Look-ups in named tables: a row name and a column name give one cell, copied from the table.

rized
cols = gasovus, kipim, digebem, dos, lenasu, kevuk, lesag, tif
rilug: [7.82, 5.92, 2.64, 6.29, -0.24, 2.11, -5.50, 4.21]
vopapo: [2.42, 8.12, 7.30, -0.17, 6.80, 5.66, 6.50, 9.38]
zalipi: [2.04, 3.21, 2.85, -2.22, -0.57, 3.29, 7.44, -2.93]
relopi: [4.50, 4.87, 0.43, 3.33, 8.88, 1.14, 6.96, 8.09]

What is the lesag of vopapo in rized?
6.50
What is the kipim of vopapo in rized?
8.12
What is the tif of relopi in rized?
8.09
What is the dos of vopapo in rized?
-0.17
What is the tif of rilug in rized?
4.21
What is the kipim of rilug in rized?
5.92
What is the gasovus of vopapo in rized?
2.42
What is the lesag of rilug in rized?
-5.50
What is the kevuk of vopapo in rized?
5.66
What is the kevuk of zalipi in rized?
3.29
What is the dos of zalipi in rized?
-2.22
What is the digebem of vopapo in rized?
7.30
What is the lesag of relopi in rized?
6.96
What is the tif of zalipi in rized?
-2.93
What is the lenasu of zalipi in rized?
-0.57
What is the lenasu of relopi in rized?
8.88

zik.csv
,num,fos,dib,tuke,lop
mit,120,227,212,109,117
zatozo,122,226,213,111,116
kel,178,189,231,148,93
filinon,99,229,196,98,129
dem,74,220,171,89,146
mab,230,81,165,205,119
setuv,83,134,61,120,203
rona,63,163,92,105,194
pud,119,87,45,146,196
ligesam,176,190,231,146,93
kop,220,144,211,179,95
vasupan,130,223,219,115,111
dupi,235,96,179,202,112
mikeme,131,223,218,116,111

What is the dib of mikeme in zik?
218
What is the dib of ligesam in zik?
231
What is the tuke of ligesam in zik?
146
What is the tuke of vasupan in zik?
115
What is the num of vasupan in zik?
130
What is the lop of mikeme in zik?
111
What is the fos of mit in zik?
227
What is the dib of pud in zik?
45
What is the lop of vasupan in zik?
111

vof:
,nim,tuve,vomik,refe,kubu,luvu,git,paru,bolunu,rumobet
pudet,186,188,183,190,197,176,152,167,154,175
mani,192,182,192,178,166,150,179,195,188,167
nativo,178,180,182,168,148,161,184,187,177,175
bori,161,188,160,183,165,149,228,189,116,168
zelut,168,174,178,175,163,228,168,181,174,182
tor,199,191,164,185,136,179,155,188,106,188
radudi,175,170,152,170,175,192,127,190,63,173
visapiz,207,180,176,179,182,248,198,192,251,168
lifev,202,169,183,192,170,191,211,173,193,170
sab,163,168,194,181,183,205,174,170,189,175

luvu of lifev = 191
kubu of lifev = 170
paru of sab = 170
git of nativo = 184
bolunu of visapiz = 251
vomik of pudet = 183
refe of nativo = 168
paru of lifev = 173
rumobet of pudet = 175
git of sab = 174
paru of nativo = 187
vomik of bori = 160
luvu of sab = 205
git of radudi = 127
Which row has the largest git? bori

Table begiful
,bifif,zer,mes,dun,nol
pon,50,49,49,50,48
genu,46,53,50,42,43
turo,81,41,42,60,59
nudup,23,59,56,34,28
mutubo,88,38,38,64,76
pagekab,67,45,46,55,60
gizule,26,59,54,34,37
vok,66,44,44,53,59
gon,25,47,55,50,29
gezudi,41,49,51,53,41
bap,24,59,58,38,27
rupag,3,61,59,29,20

gon, dun -> 50
genu, mes -> 50
pon, zer -> 49
gizule, mes -> 54
bap, mes -> 58
pon, nol -> 48
gon, nol -> 29
rupag, nol -> 20
genu, bifif -> 46
gizule, dun -> 34
gezudi, bifif -> 41
nudup, zer -> 59
gizule, bifif -> 26
vok, zer -> 44
nudup, mes -> 56
turo, mes -> 42

pevo:
       visoz  volog  rekofi  pivirub  vib
nozop    223    130     225      132   56
gefu      49     96     218      211  120
senam    252    147     198      118   58

What is the vib of gefu in pevo? 120
What is the volog of nozop in pevo? 130
What is the pivirub of senam in pevo? 118
What is the visoz of nozop in pevo? 223
What is the rekofi of nozop in pevo? 225
What is the rekofi of senam in pevo? 198
What is the pivirub of gefu in pevo? 211
What is the vib of nozop in pevo? 56
What is the visoz of senam in pevo? 252
What is the rekofi of gefu in pevo? 218

tozik:
	miv	guv	gekamol	tepon	nonolag	maleso	tagezir	ramem	dedeti	mor
burebo	202	193	204	30	80	63	99	62	173	131
dol	221	209	235	14	68	49	110	40	188	147
netabe	97	118	130	151	110	122	126	151	135	99
devasol	107	126	153	157	103	111	131	130	145	101
bef	145	128	166	87	134	105	122	93	138	128
mipa	216	192	236	32	76	51	129	39	188	147
dopama	211	192	219	33	68	48	130	48	181	147
togetuz	114	144	182	125	108	114	120	103	153	119
pidabug	112	147	182	130	104	111	118	105	153	116

maleso of bef: 105
dedeti of togetuz: 153
gekamol of devasol: 153
nonolag of mipa: 76
nonolag of togetuz: 108
guv of pidabug: 147
tagezir of pidabug: 118
maleso of togetuz: 114
tagezir of devasol: 131
maleso of burebo: 63
Row with the largest nonolag: bef

pepaz:
|  | baf | libup | fanu |
|---|---|---|---|
| saf | -0.7 | -1.1 | 4.4 |
| fekekiz | 0.5 | -1.1 | 0.3 |
| sigo | -0.5 | 3.5 | 0.8 |
| fafin | -0.7 | 4.9 | -2.4 |
| zono | -6.5 | 2.7 | -3.0 |
| nosoz | 0.7 | -2.6 | -2.9 |
| sil | 1.0 | -3.0 | 4.1 |
| rada | -0.9 | -3.6 | 5.1 |
| mokuf | -6.7 | 1.9 | 6.0 |
| kof | 2.2 | -5.4 | -0.4 |
| zazu | -8.0 | 1.6 | 2.2 |
| sulik | 0.6 | 3.8 | 2.4 |

sil, baf: 1.0
fafin, baf: -0.7
kof, fanu: -0.4
rada, baf: -0.9
zazu, baf: -8.0
sigo, baf: -0.5
saf, fanu: 4.4
fekekiz, libup: -1.1
sigo, libup: 3.5
zazu, fanu: 2.2
sulik, fanu: 2.4
saf, baf: -0.7
zono, baf: -6.5
kof, libup: -5.4
sigo, fanu: 0.8
nosoz, libup: -2.6
kof, baf: 2.2
nosoz, fanu: -2.9

fik
|  | geluka | moga | mivufep | vapatu | pob | ralupa | nak | ludaraf |
|---|---|---|---|---|---|---|---|---|
| pavam | 114 | 104 | 157 | 175 | 115 | 141 | 166 | 173 |
| fogibu | 136 | 112 | 62 | 62 | 147 | 151 | 44 | 28 |
| monolo | 130 | 164 | 169 | 157 | 28 | 212 | 194 | 135 |

mivufep of pavam is 157
moga of monolo is 164
mivufep of monolo is 169
vapatu of fogibu is 62
ludaraf of pavam is 173
geluka of pavam is 114
pob of monolo is 28
geluka of fogibu is 136
moga of pavam is 104
vapatu of monolo is 157
ludaraf of monolo is 135
ralupa of monolo is 212
nak of fogibu is 44
Row with the largest geluka: fogibu

lamirer =
            ran     zap  bakipom  nukuli     lok     sal
zudeni   61.144  59.246   24.764  38.494  72.947  25.864
vot      19.754  48.984   56.441  52.654  22.560  46.734
nim      27.365  58.415   27.417  28.535  28.483  22.606
pegatef  37.881  72.559   52.493  41.326  38.982  45.409
zak      39.467  82.290   62.653  82.371  29.373  36.688
deti     40.896  58.295   34.076  23.138  51.122  31.660
zisid    25.642  29.373   34.402  25.120  39.436  80.175
nur      50.786  77.688   65.473  74.160  21.331  40.997
vusam    41.582  43.617   25.384  35.999  40.211  29.465
lodo     17.083  74.534   42.538  79.507  12.584  57.983
tuv      32.886  15.506   41.238  43.639  48.687  81.848
kes      20.615  73.393   46.524  47.382  34.890  41.283
kubir    42.457  49.931   58.491  88.276  50.387  65.938
bazig    27.037  57.193   54.440  29.662  18.135  57.892

What is the bakipom of nim in lamirer?
27.417
What is the ran of tuv in lamirer?
32.886
What is the nukuli of nur in lamirer?
74.160
What is the zap of kubir in lamirer?
49.931
What is the zap of zisid in lamirer?
29.373
What is the lok of lodo in lamirer?
12.584

falasuf
|  | gasuzup | gufata | lav | naget | febiviv | kuzimif | zek | vokim | tuzeful | vog |
|---|---|---|---|---|---|---|---|---|---|---|
| tima | 159 | 102 | 97 | 173 | 214 | 183 | 109 | 109 | 184 | 116 |
| leba | 218 | 195 | 198 | 145 | 126 | 94 | 227 | 125 | 98 | 217 |
| lilado | 68 | 198 | 121 | 85 | 176 | 144 | 153 | 173 | 164 | 92 |
| rukab | 117 | 63 | 99 | 169 | 240 | 244 | 66 | 138 | 231 | 97 |
| rim | 204 | 61 | 126 | 235 | 247 | 250 | 95 | 131 | 242 | 156 |

What is the kuzimif of rim in falasuf? 250
What is the gufata of leba in falasuf? 195
What is the febiviv of rim in falasuf? 247
What is the lav of tima in falasuf? 97
What is the gasuzup of lilado in falasuf? 68
What is the febiviv of leba in falasuf? 126
What is the lav of leba in falasuf? 198
What is the zek of rim in falasuf? 95
What is the naget of rukab in falasuf? 169
What is the gasuzup of tima in falasuf? 159
What is the vokim of leba in falasuf? 125
What is the kuzimif of lilado in falasuf? 144
What is the vokim of rukab in falasuf? 138
What is the gasuzup of rim in falasuf? 204
What is the vokim of lilado in falasuf? 173
What is the febiviv of lilado in falasuf? 176
What is the febiviv of rukab in falasuf? 240
What is the gufata of rukab in falasuf? 63
What is the naget of rim in falasuf? 235
What is the tuzeful of rukab in falasuf? 231
Row with the largest vog: leba

